-111 -5 35 229 -3 -451 834 -224 -110 116 -198 -313 188 -75 -396 -155 -161 -540 -166 57 -468 -702 -18 -78 -59 -251 434 74 53 -98 -365 -167 -192 -40 -173 -295 48 -122
keku
447 -177 -162 68 174 97 -118 57 -164 8 -449 -242 4 -146 322 -599 235 177 -244 432 312 -388 -558 -186 -258 418 -57 194 194 6 -468 -322 434 12 -351 470 604 119
patuf
-115 -8 85 321 -43 -249 712 -182 -184 65 -251 -376 207 0 -417 -385 -62 -424 -76 38 -590 -734 -61 -43 -31 -375 522 114 142 -94 -218 -81 -165 30 -138 -294 -19 -118
pubu
248 -346 -148 -238 -207 -239 -447 301 396 455 287 -547 260 212 -458 -668 40 -284 -169 409 -105 -254 146 88 335 256 218 169 138 303 107 196 566 -495 -227 110 -449 -433
sarep
322 -216 -228 128 213 188 -122 54 -312 -98 -382 -368 -92 -184 285 -497 218 203 -123 414 267 -549 -515 -172 -288 344 -60 347 168 -72 -283 -300 485 120 -357 457 507 111
sarep
409 -328 -89 1 387 118 -190 138 -83 -46 -273 -332 -12 -140 230 -507 54 328 -103 470 155 -308 -547 -154 -367 370 -139 -38 135 13 -471 -256 531 -72 -319 644 807 -25
pubu
150 -311 -114 -209 -107 -239 -492 321 497 466 253 -561 185 220 -475 -755 90 -170 -294 319 -136 -385 195 94 264 316 155 131 193 277 93 224 571 -518 -316 179 -505 -406
rur
161 -279 -106 -111 -145 -254 -552 281 508 407 172 -357 146 125 -472 -474 47 -152 -283 401 -246 -374 -111 93 280 324 77 -15 -81 224 -92 184 630 -497 -288 281 -467 -435
Zova
380 -265 -162 51 407 171 -118 179 59 -72 -269 -281 20 -122 274 -423 112 336 -173 399 211 -311 -587 -124 -348 397 -155 -78 106 29 -428 -224 535 -87 -245 696 833 -35
Zova
356 -163 -174 40 125 97 -197 39 -161 14 -452 -248 -10 -144 430 -597 227 280 -244 361 295 -340 -558 -190 -262 456 -55 135 138 27 -501 -355 432 -56 -368 492 644 37
Besa
140 -162 -149 -288 -209 -73 -471 149 310 478 91 -448 92 48 -484 -659 169 -119 -258 324 -203 -256 100 36 230 358 178 207 21 254 195 42 582 -515 -299 252 -442 -353
mifel
366 -169 -128 33 184 169 -151 41 -144 46 -424 -313 32 -153 358 -572 149 289 -200 363 238 -320 -468 -196 -327 421 -24 216 157 14 -438 -315 368 9 -337 500 636 53
Repa
168 -273 -48 -163 -176 -227 -618 328 585 464 179 -366 117 142 -517 -557 93 -95 -267 330 -323 -330 -67 142 292 306 44 34 -101 174 -67 132 637 -529 -242 351 -614 -444
pubu
101 -427 -72 -264 -73 -318 -524 299 551 540 260 -542 240 211 -523 -711 52 -168 -242 349 -124 -189 104 103 251 360 163 142 152 276 39 204 589 -510 -271 213 -476 -389
pubu
94 -327 -58 -135 -152 -313 -515 334 536 509 273 -440 143 158 -438 -453 12 -171 -249 344 -239 -262 -54 138 260 297 76 -40 -89 206 -100 162 608 -577 -275 313 -602 -467
sarep
135 -153 -169 -299 -160 -152 -443 188 447 492 231 -410 96 87 -451 -713 101 -167 -254 281 -200 -247 113 42 278 377 44 57 27 312 -1 98 531 -591 -263 293 -372 -381
keku
73 -303 -59 -165 -150 -322 -473 338 531 455 206 -409 91 166 -442 -432 21 -187 -261 398 -284 -262 -26 202 290 354 93 3 -62 207 -112 196 518 -533 -259 169 -538 -401
patuf
15 26 133 187 -14 -319 641 -95 -229 197 -202 -315 172 37 -272 -308 -155 -486 -3 143 -619 -574 -99 -5 -166 -259 431 -147 92 -80 -270 -121 -76 -123 -212 -224 157 -111
sarep
129 -167 -202 -262 -127 -124 -401 249 370 480 93 -454 15 132 -483 -633 140 -150 -293 260 -153 -421 72 48 273 384 52 145 3 304 99 62 611 -503 -283 349 -492 -342
mifel
168 -198 -108 -260 -183 -228 -508 316 467 434 230 -383 35 106 -447 -477 31 -132 -285 344 -244 -283 41 192 294 390 29 -49 -72 229 -82 162 549 -626 -238 224 -581 -444
patuf
436 -301 -134 -29 358 82 -122 185 -45 4 -298 -300 -14 -106 247 -486 103 335 -194 499 282 -358 -679 -146 -375 407 -143 -36 57 59 -438 -296 509 -108 -318 646 899 13
keku
35 -263 -22 -196 -182 -328 -586 266 590 498 174 -436 74 151 -497 -349 5 -147 -263 318 -170 -241 35 157 275 321 -5 21 -92 164 -61 142 535 -538 -252 341 -580 -389
Zova
180 -84 -232 -265 -232 -68 -475 198 350 429 153 -417 61 73 -542 -704 157 -96 -257 320 -90 -316 58 83 271 354 53 122 19 249 86 1 581 -529 -242 300 -471 -358
nobol
238 -146 -186 -282 -135 -82 -486 160 419 444 139 -363 52 85 -498 -550 108 -166 -227 348 -163 -279 30 7 255 343 24 140 -47 230 124 90 609 -458 -228 360 -515 -312
Fefo
12 -139 196 47 -51 -456 549 -162 -222 118 -255 -249 68 86 -278 -267 -151 -455 -91 75 -622 -499 -50 72 -228 -268 319 -110 147 -115 -378 -174 -9 -98 -233 -274 53 -93
pubu
-145 -75 22 236 -91 -312 843 -197 -176 115 -303 -363 136 -140 -432 -175 -192 -520 -178 64 -422 -668 0 -79 -133 -162 488 125 65 -177 -281 -258 -170 45 -192 -304 -86 -154
Lur
72 -303 -151 -231 -108 -220 -472 266 460 461 296 -552 204 205 -536 -709 89 -237 -237 385 -177 -265 151 83 301 318 198 90 138 273 116 128 559 -516 -267 141 -421 -378
nobol
-120 70 -32 334 -59 -225 755 -90 -170 89 -246 -313 212 -57 -348 -364 -68 -466 -63 71 -496 -805 -88 -4 -33 -260 595 127 84 -96 -161 -147 -219 54 -103 -184 -102 -56
patuf
-133 141 55 313 -42 -247 650 -100 -152 165 -245 -463 247 -23 -338 -330 -127 -450 -13 74 -474 -763 -25 -38 -62 -299 500 142 97 -151 -145 -70 -193 14 -95 -206 -82 -52
sarep
98 -368 -77 -162 -106 -281 -380 272 400 448 206 -473 241 211 -471 -727 137 -193 -287 281 -211 -453 236 97 240 262 189 78 269 317 -66 178 553 -448 -336 80 -353 -350
Vafi
373 -141 -179 30 243 183 -101 46 -203 13 -396 -284 -40 -146 307 -477 152 283 -119 361 202 -495 -524 -205 -314 458 -62 194 163 -87 -304 -298 457 62 -328 539 586 151
Repa
476 -294 -114 -11 337 78 -189 171 3 -32 -304 -203 -44 -110 253 -467 81 297 -156 522 315 -326 -635 -158 -383 391 -114 -105 80 16 -378 -305 577 -92 -314 685 695 17
Fefo
-76 97 19 261 -98 -279 614 -129 -246 91 -324 -314 147 -69 -324 -388 -81 -449 -89 -32 -520 -745 -77 -43 -114 -278 452 51 108 -105 -186 -138 -109 -11 -188 -181 -88 -101
Besa
343 -208 -197 115 132 194 -88 83 -167 37 -482 -331 78 -185 285 -581 176 233 -285 308 342 -359 -543 -154 -315 370 -8 262 189 8 -441 -425 341 114 -351 448 527 105
Lur
-83 92 88 295 -73 -208 700 -87 -99 185 -281 -372 148 -43 -353 -363 -110 -447 -80 -1 -452 -755 -91 -40 -76 -275 516 109 5 -114 -146 -138 -243 -23 -104 -156 -137 -108
keku
410 -136 -115 49 165 155 -33 37 -166 -20 -457 -361 -3 -137 357 -541 275 229 -223 444 224 -348 -499 -151 -279 317 -31 232 156 3 -323 -353 423 -74 -354 507 563 39
sarep
301 -269 -179 73 305 126 -110 150 -66 -6 -254 -355 40 -106 236 -518 107 280 -193 434 212 -306 -667 -157 -279 365 -70 -47 104 2 -456 -299 447 -105 -292 570 710 -40
Lur
391 -288 -177 64 253 194 -102 51 -220 -114 -463 -288 -49 -155 235 -473 228 234 -178 468 278 -468 -496 -163 -289 356 -44 323 214 -62 -286 -254 478 67 -346 449 570 84
Zova
330 -60 -210 -10 191 101 -148 19 -141 -21 -358 -351 -55 -160 319 -599 228 203 -288 384 263 -313 -494 -178 -266 458 -37 164 137 24 -396 -379 415 -77 -329 483 596 75
nobol
-160 -15 26 256 -44 -406 864 -221 -199 101 -247 -371 218 -103 -469 -208 -114 -475 -160 132 -533 -650 -21 -34 -80 -264 525 124 80 -56 -236 -230 -180 -8 -181 -408 104 -187
nobol
338 -236 -256 21 261 129 -117 136 -195 -50 -431 -297 -19 -118 337 -512 151 169 -171 374 353 -534 -436 -198 -330 500 -68 280 204 -55 -309 -300 449 156 -332 501 631 150
Besa
368 -218 -207 79 248 150 -100 142 -117 -76 -420 -322 -77 -134 373 -512 82 234 -187 454 303 -549 -473 -188 -370 446 -86 224 159 -33 -301 -277 404 78 -356 508 461 54
rur
417 -188 -146 10 180 124 -215 66 -165 69 -397 -375 20 -162 342 -583 198 229 -212 355 259 -361 -509 -157 -311 385 -65 285 117 7 -463 -359 378 -83 -363 533 657 32
keku
428 -191 -166 -16 189 84 -186 35 -122 -59 -459 -321 10 -180 418 -417 168 153 -305 357 297 -284 -476 -241 -327 449 -140 192 136 -31 -418 -345 423 -21 -372 494 596 39
Besa
78 -139 -141 -286 -88 -91 -345 179 412 451 114 -438 -10 67 -451 -693 201 -85 -365 244 -229 -293 142 66 211 397 124 85 4 224 112 -13 588 -574 -288 400 -576 -376
Repa
146 -345 -116 -168 -178 -269 -472 322 442 466 280 -493 216 229 -427 -686 116 -278 -233 377 -114 -318 166 74 302 236 207 102 140 271 99 65 546 -468 -264 119 -363 -401
sarep
-75 59 53 285 -19 -242 699 -139 -160 52 -301 -335 144 -42 -361 -356 -110 -448 -92 90 -487 -827 -39 -49 -69 -290 436 96 114 -131 -173 -109 -183 17 -167 -232 -236 -92
rur
109 -167 -143 -261 -102 -179 -381 212 369 449 95 -439 -4 114 -489 -714 160 -174 -305 195 -115 -342 205 72 223 336 56 151 -15 247 23 74 603 -497 -246 363 -520 -430
Besa
427 -253 -167 84 199 111 -82 28 -228 -61 -427 -225 -48 -111 274 -507 196 256 -190 449 189 -511 -646 -184 -284 342 -59 249 148 -45 -387 -282 502 139 -334 463 553 98
Repa
438 -382 -157 -1 284 105 -160 149 -34 -13 -335 -303 -62 -103 247 -452 90 311 -191 446 331 -277 -689 -210 -349 421 -194 -58 109 -12 -372 -308 618 -135 -330 686 608 -36
rur
363 -285 -254 51 321 110 -97 133 -204 -53 -400 -334 -95 -104 289 -497 90 239 -113 490 216 -545 -496 -163 -361 403 -45 284 182 -32 -412 -205 507 86 -305 510 621 127
patuf
383 -155 -227 112 140 84 -136 66 -135 -29 -420 -341 56 -105 380 -548 245 134 -228 323 272 -405 -544 -183 -245 370 -85 233 197 -17 -354 -344 445 54 -347 485 638 54
Besa
-53 -124 179 195 -49 -369 629 -62 -218 196 -282 -243 116 77 -307 -207 -196 -478 -41 51 -532 -560 -97 76 -239 -260 364 -128 88 -136 -265 -121 -76 -58 -185 -217 87 -161
Zova
146 -422 -78 -243 -141 -307 -435 316 434 490 299 -462 178 273 -486 -634 63 -249 -264 302 -87 -221 192 121 293 266 139 123 130 264 -17 160 526 -449 -251 111 -438 -445
Lur
387 -156 -169 30 252 187 -101 93 -112 -75 -376 -333 13 -123 323 -557 193 293 -279 398 123 -460 -523 -116 -282 409 -91 137 145 43 -451 -256 397 -45 -338 469 625 10
pubu
363 -248 -149 -3 360 127 -114 165 19 -12 -220 -330 0 -135 274 -466 41 297 -137 452 203 -350 -583 -166 -333 376 -102 -97 65 7 -412 -297 451 -153 -256 688 793 -10
keku
-102 194 43 299 -61 -164 752 -126 -182 56 -253 -345 231 -80 -390 -395 -60 -431 -44 44 -586 -822 -30 -22 -39 -290 514 74 130 -156 -127 -147 -234 -14 -95 -200 -64 -91
nobol
-124 157 81 261 -73 -296 697 -164 -126 184 -286 -346 240 -32 -394 -352 -47 -436 19 121 -587 -774 -15 7 -21 -290 457 125 153 -121 -146 -120 -215 6 -118 -175 -119 -37
Vafi
414 -203 -160 5 185 86 -97 38 -138 -48 -418 -284 -47 -146 337 -570 222 216 -268 489 267 -399 -498 -154 -267 393 -69 180 144 41 -442 -329 450 -30 -343 574 542 57
patuf
345 -253 -154 19 383 115 -112 166 -8 -74 -293 -344 12 -111 291 -448 168 329 -198 451 255 -316 -603 -142 -363 393 -110 -95 103 26 -368 -302 538 -128 -268 689 728 -5
Vafi
-182 55 -49 278 -51 -365 885 -280 -193 115 -315 -305 137 -76 -419 -195 -156 -389 -134 111 -530 -757 -55 -64 -106 -276 424 75 95 -47 -318 -280 -164 57 -205 -351 128 -79
Repa
50 -356 -216 -201 -160 -251 -502 293 416 501 288 -527 224 274 -465 -756 134 -229 -276 338 -122 -362 92 59 318 303 299 97 153 337 89 97 577 -523 -314 152 -303 -365
mifel
31 -3 211 125 -94 -341 560 -91 -278 192 -221 -220 99 87 -256 -277 -132 -481 -27 104 -637 -680 -26 68 -149 -263 349 -165 98 -150 -221 -195 -37 -69 -189 -201 108 -148
mifel
-138 -87 50 265 -87 -307 814 -263 -198 72 -361 -248 166 -138 -339 -269 -128 -465 -180 69 -490 -600 -5 -120 -131 -251 580 169 77 -87 -263 -215 -202 62 -183 -370 -129 -132
rur
378 -261 -189 102 337 165 -81 130 24 -53 -331 -214 -5 -119 274 -471 121 370 -202 488 339 -376 -672 -146 -359 377 -131 -99 110 42 -438 -320 507 -49 -284 624 804 -3
Zova
-222 -84 43 214 -49 -398 822 -184 -188 109 -276 -323 144 -50 -345 -145 -179 -432 -129 185 -436 -605 13 33 -110 -242 433 86 94 -119 -360 -208 -143 7 -163 -307 -22 -102
sarep
73 -145 -197 -280 -51 -140 -421 199 437 515 202 -424 118 122 -475 -612 151 -148 -275 262 -245 -279 58 19 267 436 81 124 2 232 124 71 558 -466 -238 342 -412 -285
Repa
389 -245 -196 -19 260 167 -73 104 -193 -85 -369 -281 -115 -133 237 -508 170 247 -174 502 271 -576 -422 -132 -307 415 -41 237 167 -31 -276 -356 462 72 -346 547 447 97
nobol
26 -20 96 153 -17 -267 717 -116 -206 208 -223 -329 116 56 -366 -280 -193 -490 -124 147 -605 -720 -114 -45 -178 -239 366 -171 78 -87 -241 -174 -121 -81 -245 -216 29 -141
Lur
-69 13 69 194 -10 -179 713 -77 -174 133 -245 -396 220 -55 -418 -276 -160 -429 -124 66 -610 -754 -59 -12 -119 -244 510 63 61 -109 -143 -116 -221 30 -141 -225 -93 -98
Lur
88 -295 -145 -246 -140 -232 -496 265 481 445 301 -536 230 173 -465 -790 147 -163 -270 375 -187 -275 104 87 260 327 201 75 198 295 167 107 564 -568 -285 117 -397 -403
nobol
388 -141 -201 48 183 145 -194 128 -154 -44 -433 -328 45 -126 400 -516 152 172 -208 339 247 -404 -461 -160 -251 440 -35 157 187 26 -432 -299 367 21 -379 461 627 113
Besa
156 -352 -102 -209 -206 -237 -419 297 375 482 262 -487 240 203 -507 -597 97 -213 -230 189 -19 -266 186 97 357 289 129 205 142 234 93 169 538 -400 -202 109 -478 -417
Lur
176 -159 -158 -224 -129 -149 -504 280 518 432 138 -380 88 121 -410 -660 125 -182 -320 390 -242 -320 66 80 233 390 74 39 -35 232 53 78 593 -481 -276 319 -467 -407
Besa
-19 -267 -71 -176 -107 -273 -536 271 562 499 190 -514 119 143 -492 -435 26 -58 -216 249 -230 -236 -4 94 311 307 18 34 -35 188 23 133 586 -550 -232 321 -608 -372
Repa
208 -197 -102 -165 -277 -198 -500 321 411 471 154 -414 12 102 -525 -513 62 -168 -285 204 -153 -346 -1 123 258 339 13 77 -90 166 0 49 604 -498 -213 242 -575 -476
nobol
446 -265 -102 -19 346 201 -143 161 -67 -12 -336 -262 -18 -159 238 -482 64 339 -183 490 297 -332 -560 -189 -369 427 -76 -89 113 15 -413 -286 493 -88 -304 660 803 28
Fefo
-108 95 32 299 -61 -166 673 -125 -284 85 -343 -344 200 -129 -349 -421 -107 -336 -111 62 -513 -760 -102 -32 -108 -320 564 115 127 -82 -120 -113 -191 30 -122 -179 -104 -83
Fefo
51 -311 49 -242 -199 -371 -546 337 413 410 217 -363 38 169 -421 -479 114 -37 -278 166 -321 -119 137 352 214 228 0 11 -16 167 -47 77 624 -548 -196 166 -488 -519
pubu
388 -231 -120 62 359 158 -98 200 -21 18 -248 -324 -16 -90 297 -455 73 342 -107 557 192 -308 -595 -147 -307 370 -80 -78 101 -5 -386 -200 539 -115 -268 697 742 -1
sarep
-123 114 28 323 -73 -210 748 -172 -205 100 -311 -339 168 -53 -384 -359 -75 -449 -58 95 -504 -805 -40 -63 -4 -271 491 111 159 -127 -206 -80 -198 26 -136 -285 -57 -13
patuf
-94 116 5 351 -63 -183 725 -106 -325 74 -312 -381 229 -117 -332 -396 -62 -466 -130 70 -566 -806 -91 -64 -24 -305 544 143 119 -119 -120 -157 -184 5 -127 -219 -4 -188
mifel
399 -216 -181 14 253 181 -173 129 -154 26 -365 -325 -97 -145 295 -532 140 277 -144 403 323 -526 -499 -177 -345 453 -76 219 118 -41 -354 -318 437 -10 -350 545 648 96
keku
65 -273 -34 -156 -130 -220 -471 290 417 394 181 -391 84 124 -443 -513 99 -70 -335 267 -321 -265 -47 158 274 290 -37 -8 -10 161 -1 188 638 -506 -238 297 -603 -470
Repa
439 -157 -191 61 181 178 -164 131 -149 1 -418 -406 -17 -101 385 -547 214 169 -264 342 298 -366 -520 -162 -279 357 -54 191 183 58 -395 -370 421 8 -373 543 577 150
sarep
366 -312 -73 42 292 152 -140 146 -70 -41 -336 -296 -5 -116 241 -487 147 335 -162 512 210 -346 -628 -160 -316 372 -117 -113 131 -16 -403 -264 552 -118 -288 647 682 -25
Vafi
363 -172 -214 32 197 150 -134 60 -151 -113 -456 -279 -124 -142 325 -499 175 247 -228 390 292 -521 -464 -188 -331 381 -91 178 113 -67 -378 -341 484 27 -330 538 508 57
Besa
176 -324 -24 -129 -141 -228 -525 323 571 475 110 -442 145 108 -443 -481 1 -182 -264 336 -179 -306 30 143 247 342 46 93 -9 181 -89 192 563 -478 -272 328 -647 -446
Zova
332 -211 -229 40 275 179 -53 144 -182 -27 -410 -263 -80 -123 270 -522 191 281 -163 456 203 -531 -473 -125 -377 450 -67 222 197 -10 -298 -244 492 64 -326 556 568 97
Vafi
